Below is a small trained network, with its code and all its weights. Each question gives an input and a class and asks what happens when units are switched off, that is, made to give their printed mean instead of their output.

import numpy as np


def w(rows, s, z=0):
    codes = np.array(rows[::2]) - 128.0
    scale = np.full(codes.shape[1], s)
    scale[-1] = z or s
    return codes * scale


def f(y):
    return y / 2 * (1 + np.tanh(0.7978845608 * (y + 0.044715 * y**3)))


def log_softmax(a):
    a = a - a.max(-1, keepdims=True)
    return a - np.log(np.exp(a).sum(-1, keepdims=True))


def net(x, mask):
    res = np.array(x, float).reshape(1, 4) / 4 @ E
    y = f(res @ A[0][:, :-1].T + A[0][:, -1])
    res = res + np.where(mask, y, B[0][:, -1]) @ B[0][:, :-1]
    return log_softmax(res[-1] @ U[:, :-1].T + U[:, -1])


A, B = {}, {}
E = w([
[181,157,95,224,14],'x0',
[33,209,114,119,77],'x1',
[125,132,255,152,131],'x2',
[171,219,123,155,195],'x3',
],0.0086)
A[0] = w([
[139,102,23,116,152,107],'n0',
[93,131,138,98,187,86],'n1',
[90,189,128,103,100,88],'n2',
[122,135,219,153,129,89],'n3',
[123,100,8,94,138,125],'n4',
[130,137,122,170,61,124],'n5',
[128,131,132,105,98,199],'n6',
[102,67,132,104,84,87],'n7',
[176,95,151,132,138,90],'n8',
[204,211,120,141,189,130],'n9',
[119,131,84,112,119,121],'n10',
[159,123,254,111,103,117],'n11',
[132,34,140,106,92,150],'n12',
[90,98,119,77,193,111],'n13',
[71,62,124,165,103,92],'n14',
[77,90,137,72,167,92],'n15',
[210,35,119,138,160,94],'n16',
[108,54,132,107,75,96],'n17',
[109,54,125,109,81,100],'n18',
[181,141,67,65,116,96],'n19',
[108,106,149,142,150,255],'n20',
[138,88,130,93,169,92],'n21',
[104,137,211,154,121,104],'n22',
[137,140,123,95,149,69],'n23',
[194,76,138,136,152,100],'n24',
[195,118,110,177,54,91],'n25',
[137,165,109,170,194,80],'n26',
[116,100,131,139,155,165],'n27',
[21,159,132,115,86,124],'n28',
[104,108,142,104,176,85],'n29',
[113,113,58,151,147,86],'n30',
[187,102,119,157,97,94],'n31',
],0.011,0.0065)
B[0] = w([
[74,55,174,166,96,200],'n0',
[146,199,139,123,75,184],'n1',
[55,158,91,97,167,173],'n2',
[52,90,191,155,96,203],'n3',
[89,25,181,181,92,230],'n4',
[166,169,125,90,63,220],'n5',
[173,89,86,136,130,183],'n6',
[128,184,201,132,193,170],'n7',
[51,152,122,110,131,163],'n8',
[169,149,214,112,255,254],'n9',
[100,108,147,135,132,151],'n10',
[71,38,175,176,95,249],'n11',
[174,96,120,120,220,212],'n12',
[191,185,133,128,39,220],'n13',
[133,189,193,120,177,164],'n14',
[166,208,152,108,69,205],'n15',
[5,182,18,85,150,234],'n16',
[141,176,213,133,207,185],'n17',
[138,172,205,151,201,183],'n18',
[86,102,169,148,126,161],'n19',
[214,36,55,154,103,240],'n20',
[121,199,119,118,92,173],'n21',
[58,90,165,153,96,199],'n22',
[114,171,163,121,122,125],'n23',
[34,185,68,119,135,198],'n24',
[198,199,149,100,41,240],'n25',
[127,171,194,119,180,167],'n26',
[151,109,101,113,117,164],'n27',
[45,171,30,100,178,237],'n28',
[140,184,167,115,82,170],'n29',
[82,131,189,145,112,149],'n30',
[116,194,118,106,83,177],'n31',
],0.02,0.0065)
U = w([
[53,60,204,236,40,73],'0',
[175,204,147,127,1,36],'1',
[31,170,46,118,147,201],'2',
[168,153,207,164,221,128],'3',
[242,21,27,179,115,254],'4',
],0.0078,0.0025)

Each question gives the input, the list of numbers given to net, and the class t.
The units are the neurons (one row each of A and B). Each row of codes is followed by its name. A weight is (code - 128) times the scale printed after its matrix; where a second scale follows, it is the last column's (A, B and U).
mask holds one flag per neuron, in row order. A switched-off neuron (its flag False) gives its mean, the last column of its row in B, instead of its output. The means were averaged over made-up inputs and are rounded, as every weight is.
A unit's drop is (log p(t) with every unit on - log p(t) with that unit switched off) / (log p(t) with every unit on - log p(t) with every unit switched off).
The circuit of an input: a set's keep is (log p(t) with only the set's units on - log p(t) with every unit switched off) / (log p(t) with every unit on - log p(t) with every unit switched off). Starting from the 12 units with the biggest drops (on a tie, the unit counted first), units are removed one at a time, each time the one whose removal leaves the highest keep (on an exact tie, the one counted first), for as long as the keep stays at least 0.8.
units of the circuit, in order: the units of the circuit, biggest drop first
unit that matters most: the unit with the biggest drop
top k neurons: the k neurons with the biggest drops, biggest first
drop when u is switched off: that unit's drop, to one decimal
input [4,-5,-2,-4], class 2: units of the circuit, in order -> n16
input [6,7,1,-3], class 2: top 2 neurons -> n28, n2
input [-5,0,7,-8], class 3: top 4 neurons -> n12, n17, n7, n18
input [7,7,3,-6], class 1: top 2 neurons -> n5, n25
input [-1,-1,-3,-2], class 4: top 2 neurons -> n11, n3
input [-1,3,1,-2], class 4: top 2 neurons -> n16, n24
input [4,0,-5,5], class 0: top 2 neurons -> n0, n4
input [4,-7,-4,-7], class 2: top 4 neurons -> n16, n24, n9, n31
input [-2,2,-1,4], class 3: top 2 neurons -> n16, n9
input [-2,1,-5,6], class 3: top 2 neurons -> n9, n11
input [-6,-7,-1,-2], class 2: top 3 neurons -> n16, n24, n25
input [3,-6,-6,3], class 0: top 2 neurons -> n4, n0
input [-8,7,4,7], class 1: top 2 neurons -> n13, n1
input [-6,6,-8,2], class 0: unit that matters most -> n4
input [-6,2,3,-7], class 3: top 2 neurons -> n12, n17
input [-2,3,6,-7], class 3: drop when n12 is switched off -> 0.5
input [4,-5,-4,7], class 3: drop when n9 is switched off -> 3.1
input [-8,0,-4,7], class 1: drop when n13 is switched off -> 0.7
